Below is a small trained network, with its code and all its weights. Each question gives an input and a target symbol and asks what happens when units are switched off, that is, made to give their printed mean instead of their output.

import numpy as np


def w(rows, s, z=0):
    codes = np.array(rows[::2]) - 128.0
    scale = np.full(codes.shape[1], s)
    scale[-1] = z or s
    return codes * scale


def norm(h):
    return h / np.sqrt((h * h).mean(-1, keepdims=True) + 1e-5)


def f(y):
    return np.maximum(y, 0)


def softmax(a):
    e = np.exp(a - a.max(-1, keepdims=True))
    return e / e.sum(-1, keepdims=True)


def log_softmax(a):
    a = a - a.max(-1, keepdims=True)
    return a - np.log(np.exp(a).sum(-1, keepdims=True))


def net(x, mask):
    ids = ['γδζθλμξπτφψω'.index(c) for c in x.split()]
    T = len(ids)
    res = E[ids] + P[:T]
    r = norm(res)
    for j in range(2):
        rows = slice(3 * j, 3 * j + 3)
        q, k, v = (r @ M[0][rows].T for M in (Q, K, V))
        z = softmax(np.where(np.tri(T) > 0, q @ k.T / 3**0.5, -1e9)) @ v
        o = O[0][rows]
        res = res + np.where(mask[j], z, o[:, -1]) @ o[:, :-1]
    y = f(norm(res) @ A[0][:, :-1].T + A[0][:, -1])
    res = res + np.where(mask[2:18], y, B[0][:, -1]) @ B[0][:, :-1]
    return log_softmax(norm(res)[-1] @ U[:, :-1].T + U[:, -1])


Q, K, V, O, A, B = {}, {}, {}, {}, {}, {}
E = w([
[178,9,107,117,54,74,68,51,152,62,176],'γ',
[185,63,56,127,86,100,197,138,198,155,126],'δ',
[175,112,142,61,57,77,219,169,76,137,74],'ζ',
[170,154,69,50,238,117,207,170,142,118,179],'θ',
[189,219,31,89,79,118,61,163,84,147,189],'λ',
[193,146,160,174,55,93,109,110,156,119,194],'μ',
[98,37,105,126,59,148,153,126,4,114,128],'ξ',
[154,130,173,116,150,105,143,3,93,172,165],'π',
[158,153,127,135,107,191,203,70,140,45,68],'τ',
[229,150,154,180,132,229,68,75,97,134,88],'φ',
[178,126,90,46,118,107,57,103,162,148,42],'ψ',
[238,104,193,82,160,144,128,165,83,45,150],'ω',
],0.0074)
P = w([
[225,151,84,226,254,37,148,145,89,131,39],'0',
[170,156,63,174,175,86,156,127,101,139,84],'1',
[157,152,79,160,160,109,150,119,107,135,103],'2',
[170,144,89,146,149,122,149,124,126,141,112],'3',
[174,139,108,124,136,128,149,114,138,144,122],'4',
[154,132,124,119,132,142,156,113,159,152,124],'5',
[157,114,130,104,117,152,152,112,166,161,127],'6',
[147,120,149,88,106,172,148,110,163,162,129],'7',
[122,117,148,75,101,185,144,111,170,164,144],'8',
[121,110,154,57,85,206,150,117,181,174,148],'9',
[90,106,169,42,77,220,138,123,195,168,157],'10',
[99,119,184,32,53,237,142,116,190,173,155],'11',
[139,95,160,68,50,189,169,111,212,188,165],'12',
],0.0049)
Q[0] = w([
[224,47,74,56,71,105,167,141,119,125,171],'H1',
[37,151,160,226,224,31,73,254,81,33,73],'H1',
[86,114,193,98,171,117,95,62,119,179,145],'H1',
[115,94,85,169,132,90,93,198,144,102,77],'H2',
[233,120,136,51,110,229,200,68,103,184,123],'H2',
[51,165,115,202,205,73,63,237,124,63,66],'H2',
],0.0058)
K[0] = w([
[61,183,210,90,99,188,131,113,164,169,160],'H1',
[82,152,101,254,158,8,126,140,104,129,131],'H1',
[226,146,81,132,174,147,142,158,142,97,36],'H1',
[122,187,131,168,130,62,126,89,106,112,146],'H2',
[157,99,187,48,92,204,70,178,218,114,165],'H2',
[141,141,67,216,202,9,161,130,82,135,158],'H2',
],0.0052)
V[0] = w([
[111,202,168,69,125,118,171,129,116,89,107],'H1',
[130,148,211,114,173,120,81,80,46,182,201],'H1',
[154,137,130,166,84,109,121,253,145,112,185],'H1',
[127,64,113,72,146,73,108,194,126,53,135],'H2',
[122,124,87,90,98,44,108,112,110,223,125],'H2',
[104,130,144,162,145,64,213,69,117,129,177],'H2',
],0.006)
O[0] = w([
[107,194,164,48,150,91,232,152,140,79,108,119],'H1',
[98,127,223,118,225,154,95,110,121,168,157,3],'H1',
[207,149,119,133,109,68,106,254,177,134,219,58],'H1',
[98,55,109,75,177,81,109,126,123,48,167,77],'H2',
[67,168,163,72,124,37,109,140,184,194,90,115],'H2',
[50,120,189,98,104,147,222,74,131,146,198,45],'H2',
],0.0058,0.0025)
A[0] = w([
[49,151,193,56,140,155,169,110,128,199,126,131],'N1',
[57,62,205,120,148,127,154,116,218,181,142,151],'N2',
[217,132,137,154,125,87,164,131,175,132,104,199],'N3',
[197,82,189,116,140,87,87,174,137,109,107,180],'N4',
[105,177,60,95,233,146,173,163,155,109,129,2],'N5',
[54,197,153,125,167,109,121,121,152,193,170,76],'N6',
[147,219,106,155,171,99,122,163,91,134,133,153],'N7',
[124,107,128,164,169,219,123,63,140,177,150,113],'N8',
[185,134,240,87,176,168,91,139,85,51,142,108],'N9',
[113,60,110,92,69,88,164,165,137,147,108,162],'N10',
[137,149,169,82,119,112,196,201,125,171,118,93],'N11',
[138,141,139,143,113,140,135,140,3,83,189,128],'N12',
[88,157,92,95,158,115,70,78,137,107,30,71],'N13',
[64,90,73,168,89,172,139,180,30,93,122,58],'N14',
[82,161,83,96,190,148,181,158,133,127,167,41],'N15',
[101,138,145,148,123,165,216,63,146,51,136,62],'N16',
],0.0059,0.0038)
B[0] = w([
[128,99,2,196,109,96,145,76,173,176,180,152],'N1',
[113,191,152,51,116,28,109,85,27,224,211,147],'N2',
[50,126,177,83,135,197,119,140,154,150,150,254],'N3',
[132,124,105,44,80,228,93,76,167,137,152,184],'N4',
[146,174,127,242,154,48,137,48,206,125,119,140],'N5',
[54,90,100,90,159,127,119,110,24,180,119,133],'N6',
[44,151,165,158,133,181,139,101,73,44,104,153],'N7',
[236,134,104,71,146,184,139,141,82,119,108,180],'N8',
[112,49,62,5,146,198,167,111,192,211,165,166],'N9',
[187,130,191,126,181,113,99,128,104,111,120,224],'N10',
[193,149,162,134,105,168,77,108,144,86,177,163],'N11',
[68,104,163,116,203,120,123,209,194,167,134,160],'N12',
[13,123,185,60,70,210,109,127,239,134,79,152],'N13',
[85,109,201,223,175,56,112,187,140,168,88,147],'N14',
[127,121,176,187,141,107,117,107,161,101,87,137],'N15',
[9,107,97,92,37,189,127,188,110,83,194,158],'N16',
],0.0049,0.0069)
U = w([
[167,31,106,151,58,88,19,53,91,27,156,51],'γ',
[197,81,17,162,46,91,157,213,171,165,124,220],'δ',
[206,162,234,45,107,66,177,177,52,71,87,165],'ζ',
[148,183,158,172,200,97,187,98,196,88,142,168],'θ',
[129,218,38,94,113,99,49,241,59,134,160,165],'λ',
[116,157,228,203,61,160,103,160,174,174,238,130],'μ',
[95,53,215,174,136,87,124,212,65,183,116,250],'ξ',
[69,142,95,98,136,79,149,38,15,224,175,92],'π',
[38,124,89,156,39,196,237,129,89,72,129,61],'τ',
[232,143,139,189,145,219,109,95,57,164,64,100],'φ',
[33,150,158,90,114,118,58,98,200,152,3,4],'ψ',
[99,56,107,40,254,205,131,192,114,91,210,44],'ω',
],0.0043,0.0021)

Each question gives the input, a string of symbols that net reads in full, and the target symbol t.
The units are the heads (3 rows each of Q, K, V and O) and the neurons (one row each of A and B). Each row of codes is followed by its name. A weight is (code - 128) times the scale printed after its matrix; where a second scale follows, it is the last column's (O, A, B and U).
mask holds one flag per unit, heads first, then neurons. A switched-off unit (its flag False) gives its mean, the last column of its rows in O or B, instead of its output. The means were averaged over made-up inputs and are rounded, as every weight is.
A unit's drop is (log p(t) with every unit on - log p(t) with that unit switched off) / (log p(t) with every unit on - log p(t) with every unit switched off).
The circuit of an input: a set's keep is (log p(t) with only the set's units on - log p(t) with every unit switched off) / (log p(t) with every unit on - log p(t) with every unit switched off). Starting from the 12 units with the biggest drops (on a tie, the unit counted first), units are removed one at a time, each time the one whose removal leaves the highest keep (on an exact tie, the one counted first), for as long as the keep stays at least 0.8.
units of the circuit, in order: the units of the circuit, biggest drop first
k most important neurons: the k neurons with the biggest drops, biggest first
which heads matter: for each layer, one digit per head in row order, 1 if its drop is at least 0.15 and else 0, layers parted by /
drop of u: that unit's drop, to one decimal
input τ ξ φ δ λ ψ μ δ λ ζ π, target π: which heads matter : 01
input γ τ δ μ ζ ψ μ π δ, target π: units of the circuit, in order : (H1, N2)
input ξ π φ ω ζ, target ω: units of the circuit, in order : (H2, H1, N12)
input τ τ δ ζ μ π γ, target π: units of the circuit, in order : (H1, N2, H2)
input θ θ π λ, target π: units of the circuit, in order : (H2, H1, N1)
input γ μ μ φ δ δ τ δ, target τ: units of the circuit, in order : (H1, H2, N16)
input ξ θ γ ξ δ ζ μ π θ γ ω μ, target ω: units of the circuit, in order : (H2, H1, N9)
input μ δ ξ π γ, target π: units of the circuit, in order : (H1, H2, N2)
input μ θ ξ δ τ γ ω π δ φ φ ζ, target φ: units of the circuit, in order : (H2, H1)
input π μ δ, target π: units of the circuit, in order : (H2, N2)
input π γ ζ, target π: units of the circuit, in order : (H2, H1, N1)
input δ δ ζ ω τ δ μ μ φ δ λ φ μ, target φ: units of the circuit, in order : (H2, H1)
input δ π λ ξ, target π: 2 most important neurons : (N1, N2)
input ζ δ γ ζ τ μ φ π, target φ: units of the circuit, in order : (H2)
input ω γ ζ θ δ δ φ δ μ ζ π δ θ, target π: 2 most important neurons : (N2, N6)
input μ ζ θ ζ δ δ θ π μ λ, target π: 2 most important neurons : (N6, N1)
input τ ζ φ μ δ π τ ζ, target τ: 3 most important neurons : (N16, N1, N8)
input μ μ λ ξ φ ζ τ λ π, target τ: 2 most important neurons : (N16, N10)
input π δ δ ζ ζ τ ζ μ τ ω ω ζ, target ω: 2 most important neurons : (N9, N12)
input φ ζ δ ζ φ δ μ δ π ξ ζ, target π: drop of N2 : 0.4
input ω ζ μ τ τ μ, target τ: drop of H1 : 0.3
input γ μ ζ δ ω ζ π, target ω: drop of H2 : 0.9
